Below is a small trained network, with its code and all its weights. Each question gives an input and a class and asks what happens when units are switched off, that is, made to give their printed mean instead of their output.

import numpy as np


def w(rows, s, z=0):
    codes = np.array(rows[::2]) - 128.0
    scale = np.full(codes.shape[1], s)
    scale[-1] = z or s
    return codes * scale


def f(y):
    return np.maximum(y, 0)


def log_softmax(a):
    a = a - a.max(-1, keepdims=True)
    return a - np.log(np.exp(a).sum(-1, keepdims=True))


def net(x, mask):
    res = np.array(x, float).reshape(1, 5) / 4 @ E
    y = f(res @ A[0][:, :-1].T + A[0][:, -1])
    res = res + np.where(mask, y, B[0][:, -1]) @ B[0][:, :-1]
    return log_softmax(res[-1] @ U[:, :-1].T + U[:, -1])


A, B = {}, {}
E = w([
[85,144,8,121,123,111,134],'x0',
[155,111,133,194,80,45,131],'x1',
[134,115,114,138,109,147,122],'x2',
[131,110,126,84,116,106,110],'x3',
[213,152,111,116,106,127,185],'x4',
],0.019)
A[0] = w([
[219,120,138,109,89,70,186,149],'neuron 1',
[121,138,130,237,70,11,94,252],'neuron 2',
[180,93,38,115,172,128,228,128],'neuron 3',
[95,80,134,140,110,71,162,159],'neuron 4',
[173,211,107,74,159,215,158,201],'neuron 5',
[48,151,2,95,145,158,95,234],'neuron 6',
[139,43,184,149,107,49,158,151],'neuron 7',
[228,196,126,63,95,152,202,215],'neuron 8',
[96,77,146,113,156,107,64,161],'neuron 9',
[207,130,217,163,40,128,110,182],'neuron 10',
[146,233,71,144,46,48,139,150],'neuron 11',
[231,124,78,130,126,79,228,136],'neuron 12',
[135,72,223,101,186,236,100,222],'neuron 13',
[130,196,191,71,153,155,148,210],'neuron 14',
],0.0099,0.0045)
B[0] = w([
[164,130,130,199,202,161,152,210],'neuron 1',
[64,112,188,227,99,72,30,245],'neuron 2',
[113,76,134,40,145,150,166,201],'neuron 3',
[121,118,162,182,111,112,75,167],'neuron 4',
[140,120,105,14,115,181,205,225],'neuron 5',
[39,150,62,113,171,141,154,248],'neuron 6',
[113,189,174,185,168,62,120,197],'neuron 7',
[217,138,70,100,92,79,203,240],'neuron 8',
[112,157,155,165,150,180,114,174],'neuron 9',
[193,223,169,195,161,137,164,228],'neuron 10',
[70,2,117,194,146,97,189,213],'neuron 11',
[155,55,116,181,193,130,192,222],'neuron 12',
[137,15,216,154,162,202,114,244],'neuron 13',
[181,93,129,61,168,192,150,202],'neuron 14',
],0.0082,0.018)
U = w([
[148,8,134,156,170,145,113,224],'0',
[241,114,124,101,118,165,123,5],'1',
[147,174,182,169,106,130,41,168],'2',
[179,197,121,182,155,101,160,60],'3',
[93,179,87,111,175,161,111,239],'4',
[136,159,67,85,79,109,202,60],'5',
[83,107,87,162,72,70,67,53],'6',
],0.011,0.0024)

Each question gives the input, the list of numbers given to net, and the class t.
The units are the neurons (one row each of A and B). Each row of codes is followed by its name. A weight is (code - 128) times the scale printed after its matrix; where a second scale follows, it is the last column's (A, B and U).
mask holds one flag per neuron, in row order. A switched-off neuron (its flag False) gives its mean, the last column of its row in B, instead of its output. The means were averaged over made-up inputs and are rounded, as every weight is.
A unit's drop is (log p(t) with every unit on - log p(t) with that unit switched off) / (log p(t) with every unit on - log p(t) with every unit switched off).
The circuit of an input: a set's keep is (log p(t) with only the set's units on - log p(t) with every unit switched off) / (log p(t) with every unit on - log p(t) with every unit switched off). Starting from the 12 units with the biggest drops (on a tie, the unit counted first), units are removed one at a time, each time the one whose removal leaves the highest keep (on an exact tie, the one counted first), for as long as the keep stays at least 0.8.
units of the circuit, in order: the units of the circuit, biggest drop first
k most important neurons: the k neurons with the biggest drops, biggest first
drop when u is switched off: that unit's drop, to one decimal
input [-5,1,3,-6,2], class 3: units of the circuit, in order -> (neuron 10)
input [-5,1,4,-4,-7], class 2: 2 most important neurons -> (neuron 11; neuron 12)
input [4,5,-8,3,0], class 6: units of the circuit, in order -> (neuron 13; neuron 2)
input [4,-4,-1,-3,-1], class 4: 2 most important neurons -> (neuron 8; neuron 6)
input [-8,1,-3,-8,-7], class 2: 2 most important neurons -> (neuron 11; neuron 12)
input [0,8,-7,2,3], class 3: 3 most important neurons -> (neuron 13; neuron 10; neuron 7)
input [3,8,-4,-5,6], class 0: 2 most important neurons -> (neuron 11; neuron 12)
input [5,-8,6,-8,-1], class 4: 2 most important neurons -> (neuron 8; neuron 6)
input [1,-7,-8,-8,-6], class 4: 3 most important neurons -> (neuron 6; neuron 11; neuron 12)
input [1,-8,-8,2,0], class 4: 2 most important neurons -> (neuron 6; neuron 11)
input [-1,4,-3,4,5], class 3: 2 most important neurons -> (neuron 13; neuron 10)
input [2,4,3,-8,0], class 6: 3 most important neurons -> (neuron 13; neuron 2; neuron 14)
input [-5,-5,6,-3,1], class 1: 2 most important neurons -> (neuron 11; neuron 2)
input [5,-1,7,8,3], class 5: units of the circuit, in order -> (neuron 13)
input [8,-6,-8,-1,2], class 5: drop when neuron 5 is switched off -> 0.1
input [3,-7,7,2,-7], class 4: drop when neuron 6 is switched off -> 0.3
input [1,-1,-3,-8,2], class 5: drop when neuron 13 is switched off -> 0.3
input [2,1,-8,2,0], class 6: drop when neuron 13 is switched off -> 0.4
input [6,-8,6,4,-1], class 4: 2 most important neurons -> (neuron 6; neuron 8)
input [2,-7,1,-2,-2], class 4: units of the circuit, in order -> (neuron 6)
